In the rows, 128 means zero.
Facts:
bamas μ subrem; bamas μ kiklur; bekle μ nuklasik; bekle μ dudra
breter μ rufak; breter μ dape; breter μ mukuvus; breter μ gebrek
brodre μ fubrem; brufar μ sinim; brufar μ skivak; brufar μ kiklur
brukleklol μ posel; brukleklol μ sinim; brukleklol μ klabol; bruzem μ ristum
bruzem μ trevofu; dapin μ libi; dapin μ skagul; datrur μ kloska
datrur μ brunu; datrur μ digron; depla μ stozoskom; depla μ sinim
diplel μ gumeklom; diplel μ repaflik; drevuk μ zivefon; driba μ stozoskom
driba μ zistu; flomir μ brubrolak; flomir μ pekoflik; flomir μ daskifal
flotun μ pudrim; funan μ kloska; giplu μ kimutir; gokir μ brubrolak
gokir μ tobru; griku μ stipal; griku μ bomebrek; grisul μ remo
grisul μ togom; grisul μ subrem; gromul μ stopem; gromul μ koskos
grupun μ katrar; grupun μ tilar; grupun μ pegramo; grupun μ fladra
gruvak μ dezu; gruvak μ flanis; gruvak μ bomebrek; gruvak μ plugren
gruvak μ rubribu; kadral μ zivefon; kadral μ plagus; kadral μ niskal
klales μ stolik; klales μ skivak; klales μ fubrem; kligrum μ luflelu
kosuva μ mokos; kosuva μ graskel; kuzek μ gumeklom; kuzek μ flutren
kuzek μ graskel; logrek μ koskos; logrek μ graskel; menar μ stolik
moklon μ sinim; moklon μ dibriflim; moklon μ drudastes; mufliri μ noskuflal
mufliri μ furem; mufliri μ tabe; mufliri μ loso; mufliri μ zimol
mufliri μ dudra; muskas μ geke; muskas μ veno; muskas μ plepos
plagrun μ dratim; plagrun μ plugren; plagrun μ pekoflik; plegeval μ bomebrek
plemam μ stozoskom; plemam μ bomebrek; pligor μ repaflik; pliki μ dreze
pliki μ dibriflim; plisom μ steziplel; plisom μ klabol; plisom μ gebrek
plonir μ noskuflal; plonir μ mukuvus; ponal μ furem; ponal μ flogem
raka μ gumeklom; raka μ ristum; skavok μ brunu; skitran μ mugin
skitran μ plagus; skiviplon μ visel; skiviplon μ sinim; skiviplon μ zaflo
stegun μ repaflik; stegun μ gezal; stili μ koskos; stili μ flutren
stili μ geke; stili μ loso; stili μ pegramo; stili μ fleklam
stugadrus μ veren; toklu μ kibre; toklu μ steziplel; toklu μ plugren
trapun μ dape; trapun μ veno; trapun μ digron; tretri μ flutren
tugum μ loso; tugum μ rubribu; tugum μ drudastes; vezusto μ zoplutu
vezusto μ trevofu; vezusto μ drudastes; vezusto μ gebrek; zasek μ zivefon
zasek μ repaflik; zasek μ bomebrek; zikel μ zistu; zopaluk μ remo
zopaluk μ zaklos; zopaluk μ kluzu; zopaluk μ repaflik; zopaluk μ dreze
zuderol μ graskel; zuderol μ pekoflik; boflepar κ 603; bomebrek κ 516
breter κ 70; brodre κ 603; brubrolak κ 516; brufar κ 387
brunu κ 384; bruzem κ 387; dape κ 387; dapin κ 70
daskifal κ 516; dibriflim κ 516; digron κ 516; dratim κ 603
dreze κ 516; drudastes κ 387; dudra κ 387; flakeme κ 387
flanis κ 387; fleklam κ 387; flogem κ 516; flomir κ 516
flotun κ 70; flutren κ 70; fubrem κ 603; funan κ 603
furem κ 70; giplu κ 384; gokir κ 70; graskel κ 384
griku κ 70; grisul κ 384; gromul κ 387; grupun κ 603
gumeklom κ 384; kadral κ 516; katrar κ 516; kibre κ 603
kiklur κ 70; klales κ 384; kluzu κ 70; koskos κ 603
kosuva κ 384; kuzek κ 516; logrek κ 516; loso κ 70
luflelu κ 603; menar κ 70; moklon κ 384; mufliri κ 603
mugin κ 70; mukuvus κ 384; muskas κ 516; nuklasik κ 387
pegramo κ 387; pekoflik κ 516; plagrun κ 603; plagus κ 387
plegeval κ 603; plemam κ 387; plepos κ 516; pligor κ 603
pliki κ 384; plisom κ 603; plonir κ 384; plugren κ 603
posel κ 387; raka κ 603; repaflik κ 384; ristum κ 384
rubribu κ 603; rufak κ 603; sinim κ 387; skavok κ 603
skezel κ 516; skivak κ 70; skiviplon κ 516; stegun κ 387
steziplel κ 516; stili κ 516; stozoskom κ 70; tabe κ 70
tegegrok κ 384; tilar κ 516; tobru κ 516; toklu κ 387
trapun κ 603; trevofu κ 384; tugum κ 603; veno κ 516
veren κ 387; vezusto κ 603; zaflo κ 603; zasek κ 387
zikel κ 387; zimol κ 603; zistu κ 516; zivefon κ 384
zopaluk κ 516; zuderol κ 70

Known rows:
plisom: [102  78 158 103 122 121 141 113 129 127 113 170 165 121 133  87 126 131
 138 139 129  88 111 185 189 150 126 141 116 193 200 131 101 197 131 119
 141 135 135 136 130]
subrem: [167 167 115 151 122 141 136 142 173 145 152 125 125 117 134 112 179 162
 124  89 111 119 174  91 126 105 137 159 129 118 106 136 163 113 144  99
 143 108 145 112 144]
sinim: [144 171  72 127 107 141 164 104 175 167  96 138 150 110 156 131 111 174
 172  78 127 113 153  97 142 133 124 129 153 107  99 100 224 149 133  45
 137  98 135 167 155]
skiviplon: [118 136 131 153 109 149 123 121  71 155 170 133 150 135 177  91 148 159
 139  95 150  92 113 174 160 133 125 118  93 171 137 119 124 180 134 126
 166 104 150 197 140]
depla: [ 83 147 111 133 105 145 119  99 112 142 140 142 168 157 166 106 134 130
 135 123 137  99 106 174 142 139 119 140  91 149 139 131 143 169 127 114
 167 147 155 205 146]
katrar: [179 126 114 138 127 138 127 136  72 159 139 102  95 137 124 147  95 118
 113  99 129 147 106 107 100 112 150  91 150 111 118 130 159 107 127 176
 142 111 105 141 129]
grupun: [127 115 148 105 116 130 126 104  66  91 130 158 116 181 162 163  91 105
  92 127 107  99  90 148 101 148 166 139 123 160 164 127  98 153 122 197
 191 153 128 124  99]
giplu: [111 161 153 132 125 110 105 108 124  99 155 119 116 144 113 110 127 115
 109 122 135 118 125 156 139 129 116 147 138 138  95 123  76 132 107 117
 151 151 118 130 134]
zaklos: [145 151 122 161 133 145 158 155 176 129 144 122 106 108 135 130 207 155
 120 111 114 113 174 125  92 122 119 159 112 105 109 140 143  92 139 121
 126 125 168  99 122]
muskas: [165 119 151 134 129 128 103 141  50 139 178 141 136 143 115 145 101 122
  99 124 148  94  80 167 142 150 123  71 139 161 156 133  99 130 131 185
 151 119 125 135  82]
stegun: [101 141 135 135  98 155 138 154 133  87 151 168 110 112 157 154 176 159
 140 149 135 100 151 149  91 172  83 110  77 114 132  96  87 108 131 131
 138 154 169  96  93]
flakeme: [120 156 108 112 120 111 107 140 129  99 125 150 134 120 134 145 109 140
 144 122 140 127 143  96 125 147 121 104 121 117 119  98 113 136 123  98
 128 133 118 114 125]
pliki: [ 95 132 168 168 106 153 129 104 143 116 141 120 111 124 136 101 189 155
 139 126 137  73 146 191 111 149 101 159 131 143 115 130  99 149 103 110
 153 142 158 133 116]
dibriflim: [162 138 116 170 124 160 161 140 129 201 124 106 135  89 139 104 157 173
 146 104 131 125 161 139 135 105 128 123 138 128 115 132 182 117 134 119
 120  89 149 149 141]
dapin: [ 90 120 168 136 132  97  83 135 114 102 166 144 134 154 128 128 135 135
  93 144 149 132  92 103 138 113 139 138  89 143 122 113  90 131 132 124
 146 125 125 150 112]
kosuva: [105  99 183 123 115 146 111 107  65  55 153 105  96 131 107 121 149  90
 113 114 118 132 107 152  94 157 112 152 166 112 137 140  99 134 103 139
 143 154 112 113 124]
kloska: [187 174 110 103 162 102 103 142 171 163 146 149 147 126  59 144 107 122
  89 117 152 132 112 105 165 101 108  98 161 125 132 141 135  94 150 105
 124 129 112  92 118]
brodre: [135 158 133 115 120 117 129 112 117 111 147 161 138 146 172 108 134 150
 101 100 102 109 127 119 142 104 156 171 109 165 134 120 111 176 137 121
 191 120 112 142 169]

Rows:
No name comes twice in this set of rows, the named rows included.
[150 159  83 142 148 131 150 137 115 177 115 115 138 123 139 121 104 142
 122 110 139 163 131 137 135 108 126 104 116 114 108 117 173 108 139 131
 142 122 113 189 176] -> zistu
[ 95  83 146 117 115 133 154 101 111 125  89 137 139 158 161 120 103 125
 141 159 118 100 112 183 132 157 150 134 113 179 165 134 114 177 116 177
 135 137 144 134 114] -> tugum
[122 117 139 104  90 145 102 116  65  74 148 146 114 135 146 174 101 118
 144 113 125 111  99 113  86 179 136 100 132 107 151 108 118 143 118 144
 144 138 126 112  87] -> gromul
[130 192  74 112 145 113 143 143 165 118 103 158 122 118 131 185 116 131
 136 152 131 164 164 101 111 128 109  98  97  89  91  92 125  70 140 108
 115 148 138 113 138] -> plagus
[117 126 172 176 121 162 143 168  87 124 184 133 109 109 169 109 219 180
 125 145 133  93 161 192 105 150  93 128  69 149 134 119  72 112 129 161
 161 137 170 122 110] -> zopaluk
[174 133 124 172 140 157 172 164 142 177 135 108 109  76 138 107 185 183
 127 110 121 122 181 129 114 109 113 122 127 123 104 123 164  89 136 135
 117  98 155 115 131] -> dreze
[145 114 142 148 130 160 162 126 138 120 105  96  82 106  82 136 156 117
 135 114 110 124 152 141  70 123 104 155 209  84 106 136 163  83 107 117
 102 141 128  82 122] -> gumeklom
[126 186 100 146 167 120 173 120 170 139  87 110  91 130 101 145 156 120
 116 159 130 169 160 156  85 106  93 141 138  98  68 128 130  57 118 121
 119 173 135 142 152] -> zivefon
[137 142  66 143 165 144 187 144 132 184  78 103 123  95 121 121 120 120
 153 148 144 195 151 155 112  98  98 102 106  93 101 102 183  72 135 137
  94 128 138 177 178] -> bomebrek
[101  75 156 119 132 134  96 171  21  62 177 113 120  84 140  87 153  96
 130 119 137 161 126 142 155 140 104 123  94 126 164 115  72 164 137 134
 116 118  87 124 163] -> flomir
[106  72 168 123 108 129 150 113 132 126 110 152 153 127 137 108 136 137
 139 152 127  64 113 190 172 164 128 134 123 195 201 135 100 200 136 142
 145 133 157 110 100] -> vezusto
[173  99 118  99 136 149 165 121 105 119  81 120 112 129 124 173  88  92
 109 114  96 140 123  93  80 111 179 156 177 110 150 144 190 110 124 170
 141 120 102  91 121] -> koskos
[147 150 143 109 143 111  72 139 128 118 185 162 150 149  84 151 117 114
  89 121 159  93  80 160 175 138 102  85 126 158 172 143  63 128 151 127
 156 151 132 115  90] -> datrur

Now the same elements, written a new way:
Known rows:
plisom: [ 92 127 174 159 106 126 149  78 123 114 124 131 133 195 103 107 111 102
 153 108 199 142  92 120 149 157 137 138 142  96 154 150 148  92 160 125
 123 111 120 112 108 107 115]
pegramo: [ 84 131 157 149 109 121 127  87 125 132 122 128 134 150 109 112 105 167
 117 105 150 137  93 104 137 150 146 148 107 114 121 120 127  91 158 138
 136 115 143 137  81  74 114]
toklu: [ 83 128 159 149 109 129 136  78 124 127 123 131 136 179 102 106 100 123
 133 109 176 176 118 100 140 150 147 168 110  99 152 114 148  91 156 130
 146 109 117 113 108  88 114]
rufak: [ 91 134 181 165 109 120 136  85 122 137 122 128 149 165 112 110 109 108
 114 120 163 135  93 107 164 153 134 137 126  93 118 150 145  91 159 141
 127 116 124 136  80  78 117]
rubribu: [ 94 128 177 164 110 119 134  85 124 151 125 128 149 176 111 112 104 108
 114 129 163 138  91 102 152 149 145 136 127  83 117 139 150  95 156 137
 130 116 122 126  82  87 124]
geke: [ 86 155 175 149 114 122 139  74 126 113 122 128 140 151 114 119  99 118
 115 103 142 137  92 118 160 147 145 135 117  85 117 115 105  94 160 120
 141 110 117 143  81  76 127]
posel: [ 81 124 155 155 110 121 137  82 124 121 122 128 136 151 108 116 115 164
 118 105 163 137  94  89 136 147 141 146 101 101 119 124 121  92 157 146
 126 123 139 138  81  75 114]
brubrolak: [113 128 180 147 106 120 167  99 128 132 120 130 147 154 135 118  99 150
 117 124 143 145  89  93 174 151 158 164 109  79 120 113 129  94 163 146
 137 136 124 142  83  78 113]
stugadrus: [ 87 138 163 152 112 170 148  77 128 113 124 125 135 153 104 107  98 102
 160 101 146 156  94 109 142 147 137 139 103  85 162 114 106  90 169 114
 141 110 119 116  96  76 127]
grisul: [128 131 159 149 108 144 134  94 125 114 120 128 138 163 117 107 104 112
 181 104 160 150 110  94 136 148 137 140 103  96 174 133 113  89 156 114
 130 110 121 113 122  80 112]
luflelu: [ 92 136 181 167 109 119 134  82 125 126 122 128 150 163 121 109 111 109
 113 119 155 137  90 100 157 153 136 134 113  94 119 148 143  91 156 146
 126 127 120 139  84  79 116]
menar: [115 141 160 147 110 176 160  77 134 114 134 128 138 158 103 108  99 104
 162 111 166 207 119  93 139 171 134 163 104 104 157 114 128  92 163 127
 133 130 118 122  91  79 114]
bruzem: [ 80 127 158 146 110 129 130  76 127 112 122 130 135 162 102 104 116 127
 139 102 184 150 101 129 138 150 145 161 130 122 166 127 122  93 155 115
 132 114 120 111  95  88 115]
noskuflal: [ 85 150 172 147 110 123 152  76 126 111 124 128 136 149 107 120 103 116
 113 104 145 138  90 119 162 149 140 136 119  79 118 117 112 101 157 122
 143 110 119 148  81  77 131]
veren: [ 80 126 157 148 108 121 133  87 121 135 122 127 134 150 107 108 111 165
 117 106 156 138  94  99 136 149 140 155 102 107 120 122 132  91 157 146
 135 118 139 145  83  73 114]
zistu: [ 80 146 206 172 109 124 134  76 145 114 181 127 138 151 150 107 107 149
 120 104 141 138  93 117 154 150 157 136 110  84 121 135 105  89 176 148
 124 186 127 116  84  76 114]
zopaluk: [151 128 161 155 109 177 177  76 124 112 169 129 140 178 106 108 154 118
 148 103 146 160 112  91 174 149 137 172 100  80 176 133 105 117 222 110
 126 111 141 123  83  86 118]
pligor: [170 130 157 178 110 179 142  78 123 111 153 129 178 218 103 105 180 106
 143 105 148 137 135  93 159 225 139 141 104 120 213 177 109 115 239 111
 129 115 160 128  85 116 157]

Rows:
No name comes twice in this set of rows, the named rows included.
[107 141 162 146 109 164 167  76 123 109 123 134 139 152 103 106  98 102
 162 107 201 165  93 119 137 170 147 154 175 102 152 115 120  98 157 108
 127 114 118 108 113  72 113] -> breter
[226 129 158 164 117 145 154  84 126 114 152 131 158 181 103 106 204 147
 113 107 141 140 146  95 163 182 138 135 103 102 166 185 105 153 239 113
 137 114 245 157  84  78 162] -> repaflik

The same elements again, as new rows of numbers:
Known rows:
menar: [113 113 143  84 144 136 139 171 156 148 118 130 108 123]
flomir: [102 109 107 100 133 122 147 166 163 145 108 131 113 111]
pekoflik: [113 136 133 105 134 130 171  65 147 136 121 131 128 106]
gezal: [131 140 148 117 148 138 151  85 129 124 165 151 127 120]
rubribu: [121 140 149 116 117 138 145  92 134 135 140 142 146 135]
mugin: [130 142 169 100 146 142 155  73 133 136 130 139 129 129]
repaflik: [147 150 174 155 177 150 155 152 125 110 142 159 109  96]
depla: [ 96  86 149 116 152 140 121 188 177 113 144 154 142 155]
kosuva: [ 95 112  69 151 170 125 151 187 176 150 103 143  89 127]
raka: [113 117 117 140 158 111 131 222 156 145 127 156 112 135]
brufar: [ 91  95 162  93 160 145 140 188 167 134 140 150 137 129]
bamas: [109 107 122  98 149 133 132 175 154 138 150 142 117 125]
togom: [127 137 140 109 143 139 149  75 131 131 163 147 132 125]
visel: [122 133 150 111 146 141 153  75 134 125 167 147 136 129]
kuzek: [101 114  83 148 179  93 153 201 178 143  95 155  90 122]
luflelu: [123 141 156 117 129 136 149  94 131 137 143 143 144 134]
boflepar: [122 140 151 119 128 135 148  94 132 137 142 144 141 135]
muskas: [115 100 104 102 145 117 132 182 145 145 113 139 128 129]

Rows:
No name comes twice in this set of rows, the named rows included.
[127 122 147 128 163 131 129 229 150 127 120 175 100 101] -> stegun
[109 111  85 133 162 112 132 187 162 142 133 155 100 135] -> tretri
[128 128 128 121 157 149 151  91 120 140 139 134 141 135] -> mukuvus
[134 124 114 121 160 144 145 101 110 143 136 139 143 144] -> brunu
[113 108 121  87 117 132 134 175 152 136 109 130 120 102] -> kadral
[123 137 186  95 155 145 160  76 138 132 139 137 135 131] -> kiklur
[120 108 115 117  75 145  99 167 175 122  54 146 116 136] -> griku
[125 132 139 103 146 139 146  85 120 141 133 156 145 131] -> dape
[127 130 126 134 170 143 154 101 124 136 138 143 137 135] -> ristum
[ 97 123 101 125 160 117 154 168 188 154  93 142  76 121] -> zuderol
[ 96  88 142 115 179 149 139 200 161 132 142 133 137 143] -> moklon

